Below are the code and all the weights of a small trained network. Each question names an input and a target symbol and asks about switching units off, where a switched-off unit gives its printed mean instead of its output.

import numpy as np


def w(rows, s, z=0):
    codes = np.array(rows[::2]) - 128.0
    scale = np.full(codes.shape[1], s)
    scale[-1] = z or s
    return codes * scale


def f(y):
    return y / 2 * (1 + np.tanh(0.7978845608 * (y + 0.044715 * y**3)))


def softmax(a):
    e = np.exp(a - a.max(-1, keepdims=True))
    return e / e.sum(-1, keepdims=True)


def log_softmax(a):
    a = a - a.max(-1, keepdims=True)
    return a - np.log(np.exp(a).sum(-1, keepdims=True))


def net(x, mask):
    ids = ['ΓΘΞβζηστφω'.index(c) for c in x.split()]
    T = len(ids)
    res = E[ids] + P[:T]
    r = res
    for j in range(2):
        rows = slice(4 * j, 4 * j + 4)
        q, k, v = (r @ M[0][rows].T for M in (Q, K, V))
        z = softmax(np.where(np.tri(T) > 0, q @ k.T / 4**0.5, -1e9)) @ v
        o = O[0][rows]
        res = res + np.where(mask[j], z, o[:, -1]) @ o[:, :-1]
    y = f(res @ A[0][:, :-1].T + A[0][:, -1])
    res = res + np.where(mask[2:10], y, B[0][:, -1]) @ B[0][:, :-1]
    return log_softmax(res[-1] @ U[:, :-1].T + U[:, -1])


Q, K, V, O, A, B = {}, {}, {}, {}, {}, {}
E = w([
[96,49,150,201,93,112,158,143,185],'Γ',
[97,45,129,219,101,116,89,192,120],'Θ',
[144,200,1,189,136,175,93,125,81],'Ξ',
[86,91,127,241,100,151,170,182,191],'β',
[65,131,98,103,132,150,111,186,189],'ζ',
[57,106,163,232,137,125,170,222,88],'η',
[154,134,95,106,93,72,195,126,136],'σ',
[47,116,217,123,127,71,181,199,104],'τ',
[95,131,153,123,87,61,63,85,85],'φ',
[170,134,210,231,81,104,150,217,164],'ω',
],0.0083)
P = w([
[152,16,168,177,252,100,146,112,137],'0',
[115,56,155,179,169,97,148,163,134],'1',
[113,79,147,169,137,95,133,186,134],'2',
[85,96,131,171,108,96,133,192,131],'3',
[75,113,118,171,87,96,126,200,147],'4',
[69,135,111,174,70,88,125,200,151],'5',
[66,150,103,162,56,91,120,204,160],'6',
[57,166,97,151,47,83,116,207,156],'7',
[50,193,100,155,38,84,117,208,162],'8',
[51,212,95,151,21,67,109,206,170],'9',
[34,228,90,146,22,81,113,202,171],'10',
[33,229,62,171,24,81,105,208,168],'11',
],0.0038)
Q[0] = w([
[44,159,46,207,60,96,122,202,171],'head 0',
[33,160,52,202,55,82,123,205,174],'head 0',
[40,151,48,156,69,79,104,172,161],'head 0',
[203,110,134,71,192,180,116,60,92],'head 0',
[21,111,157,210,33,39,160,246,175],'head 1',
[231,149,99,45,220,212,93,13,75],'head 1',
[40,117,145,176,58,72,119,220,201],'head 1',
[232,147,97,44,222,217,91,11,85],'head 1',
],0.012)
K[0] = w([
[112,210,144,101,35,76,129,142,146],'head 0',
[118,215,141,108,34,82,126,141,145],'head 0',
[121,224,157,130,23,76,133,160,149],'head 0',
[125,34,135,146,213,155,144,131,117],'head 0',
[132,251,43,90,109,141,95,101,108],'head 1',
[126,2,215,170,149,114,162,153,145],'head 1',
[123,246,38,101,132,158,88,115,119],'head 1',
[123,5,212,167,150,117,161,156,148],'head 1',
],0.0093)
V[0] = w([
[117,130,157,79,134,77,218,136,73],'head 0',
[126,114,103,115,85,71,16,60,27],'head 0',
[161,108,248,162,116,100,96,139,111],'head 0',
[43,80,150,102,174,146,99,128,87],'head 0',
[173,184,91,178,150,203,42,133,78],'head 1',
[103,102,153,2,119,74,59,97,156],'head 1',
[186,133,108,146,108,86,189,91,94],'head 1',
[106,140,88,84,137,185,171,158,197],'head 1',
],0.0082)
O[0] = w([
[88,119,88,29,138,6,236,238,70,146],'head 0',
[83,46,138,105,80,87,15,127,114,4],'head 0',
[184,204,210,74,134,26,85,101,155,255],'head 0',
[2,128,88,206,202,45,132,75,183,86],'head 0',
[160,184,115,185,153,171,67,135,77,161],'head 1',
[42,97,233,63,64,124,119,171,157,12],'head 1',
[236,113,80,99,16,125,195,94,40,82],'head 1',
[118,40,106,115,199,231,195,237,203,157],'head 1',
],0.0063,0.0029)
A[0] = w([
[104,117,205,81,40,99,108,119,129,170],'neuron 0',
[118,81,182,101,116,87,165,145,169,225],'neuron 1',
[204,179,139,139,124,143,88,90,66,180],'neuron 2',
[180,136,100,166,126,255,118,123,82,148],'neuron 3',
[176,124,99,129,60,112,170,176,63,249],'neuron 4',
[104,105,184,118,146,138,136,175,155,164],'neuron 5',
[131,99,177,123,111,156,168,180,159,176],'neuron 6',
[90,158,163,178,145,128,74,150,140,244],'neuron 7',
],0.0085,0.002)
B[0] = w([
[36,204,130,217,50,242,228,80,33,197],'neuron 0',
[64,41,194,105,122,180,127,121,128,243],'neuron 1',
[185,169,255,20,141,117,57,169,171,201],'neuron 2',
[101,62,207,78,108,236,179,114,166,208],'neuron 3',
[191,99,86,59,50,110,163,220,41,244],'neuron 4',
[59,105,146,94,186,162,76,199,127,214],'neuron 5',
[95,44,85,96,142,184,84,213,137,224],'neuron 6',
[75,179,149,188,143,148,17,127,146,253],'neuron 7',
],0.0047,0.0044)
U = w([
[131,105,131,95,129,131,123,99,121,3],'Γ',
[104,119,180,57,177,75,179,91,112,49],'Θ',
[103,83,160,92,178,204,63,172,163,151],'Ξ',
[155,64,146,149,122,93,162,60,198,146],'β',
[134,146,77,196,132,193,201,68,184,127],'ζ',
[75,180,163,198,66,170,116,92,61,134],'η',
[155,53,66,77,55,161,193,172,64,160],'σ',
[116,218,32,174,210,43,180,157,85,96],'τ',
[146,88,66,143,121,18,1,111,123,181],'φ',
[195,192,191,41,140,86,107,132,163,151],'ω',
],0.0062,0.0031)

Each question gives the input, a string of symbols that net reads in full, and the target symbol t.
The units are the heads (4 rows each of Q, K, V and O) and the neurons (one row each of A and B). Each row of codes is followed by its name. A weight is (code - 128) times the scale printed after its matrix; where a second scale follows, it is the last column's (O, A, B and U).
mask holds one flag per unit, heads first, then neurons. A switched-off unit (its flag False) gives its mean, the last column of its rows in O or B, instead of its output. The means were averaged over made-up inputs and are rounded, as every weight is.
A unit's drop is (log p(t) with every unit on - log p(t) with that unit switched off) / (log p(t) with every unit on - log p(t) with every unit switched off).
The circuit of an input: a set's keep is (log p(t) with only the set's units on - log p(t) with every unit switched off) / (log p(t) with every unit on - log p(t) with every unit switched off). Starting from all 10 units, units are removed one at a time, each time the one whose removal leaves the highest keep (on an exact tie, the one counted first), for as long as the keep stays at least 0.8.
circuit, biggest first: the units of the circuit, biggest drop first
k most important neurons: the k neurons with the biggest drops, biggest first
heads that matter: for each layer, one digit per head in row order, 1 if its drop is at least 0.15 and else 0, layers parted by /
input φ Γ ω η ω φ ω ω Ξ, target ω: circuit, biggest first -> neuron 2; head 0; head 1
input φ ω η ω ω η ζ Θ φ ζ φ, target η: circuit, biggest first -> neuron 0; head 1; head 0
input φ Γ ω Γ φ ω η ω, target η: circuit, biggest first -> head 1; neuron 0
input ζ ζ ζ φ Ξ τ β, target τ: heads that matter -> 11
input Γ ζ Ξ Θ ω ζ, target ω: heads that matter -> 11
input ζ Γ ω Ξ ζ Γ ζ Θ Ξ Ξ, target Ξ: 3 most important neurons -> neuron 3; neuron 2; neuron 0
input Θ η β β η ζ η τ τ η, target Ξ: most important neuron -> neuron 5
input ω ζ ζ ζ ζ σ β β ω ω Ξ, target ω: circuit, biggest first -> head 0; neuron 2
input ω β τ φ τ Γ ω β ω τ, target η: circuit, biggest first -> head 1; neuron 0
input φ Θ ζ Γ τ σ φ σ σ ω, target σ: heads that matter -> 11
input η ω β ω ζ ω Θ Θ β β ζ τ, target Ξ: heads that matter -> 01
input ζ ζ Θ ζ ζ β τ φ σ ζ φ ω, target η: circuit, biggest first -> neuron 0; head 1; head 0
input β β η, target τ: circuit, biggest first -> head 1; head 0; neuron 1
input ω Γ σ β, target σ: circuit, biggest first -> head 1; head 0; neuron 4
input Γ φ Γ ζ ζ ζ ζ η ω ω, target Ξ: circuit, biggest first -> head 1; neuron 6
input ζ σ η Γ Ξ ζ ζ τ, target τ: circuit, biggest first -> head 1; head 0; neuron 1
input ζ η ω ω τ ζ Θ, target Ξ: circuit, biggest first -> head 1; neuron 5
input η ζ ω, target Ξ: 3 most important neurons -> neuron 6; neuron 5; neuron 1
input ζ ω τ ζ Ξ ζ ζ ζ, target ζ: most important neuron -> neuron 3
input φ Ξ φ Ξ Ξ Θ ζ η φ, target φ: most important neuron -> neuron 0
input Θ Γ φ ζ Γ Ξ ω Γ, target ω: 2 most important neurons -> neuron 2; neuron 0
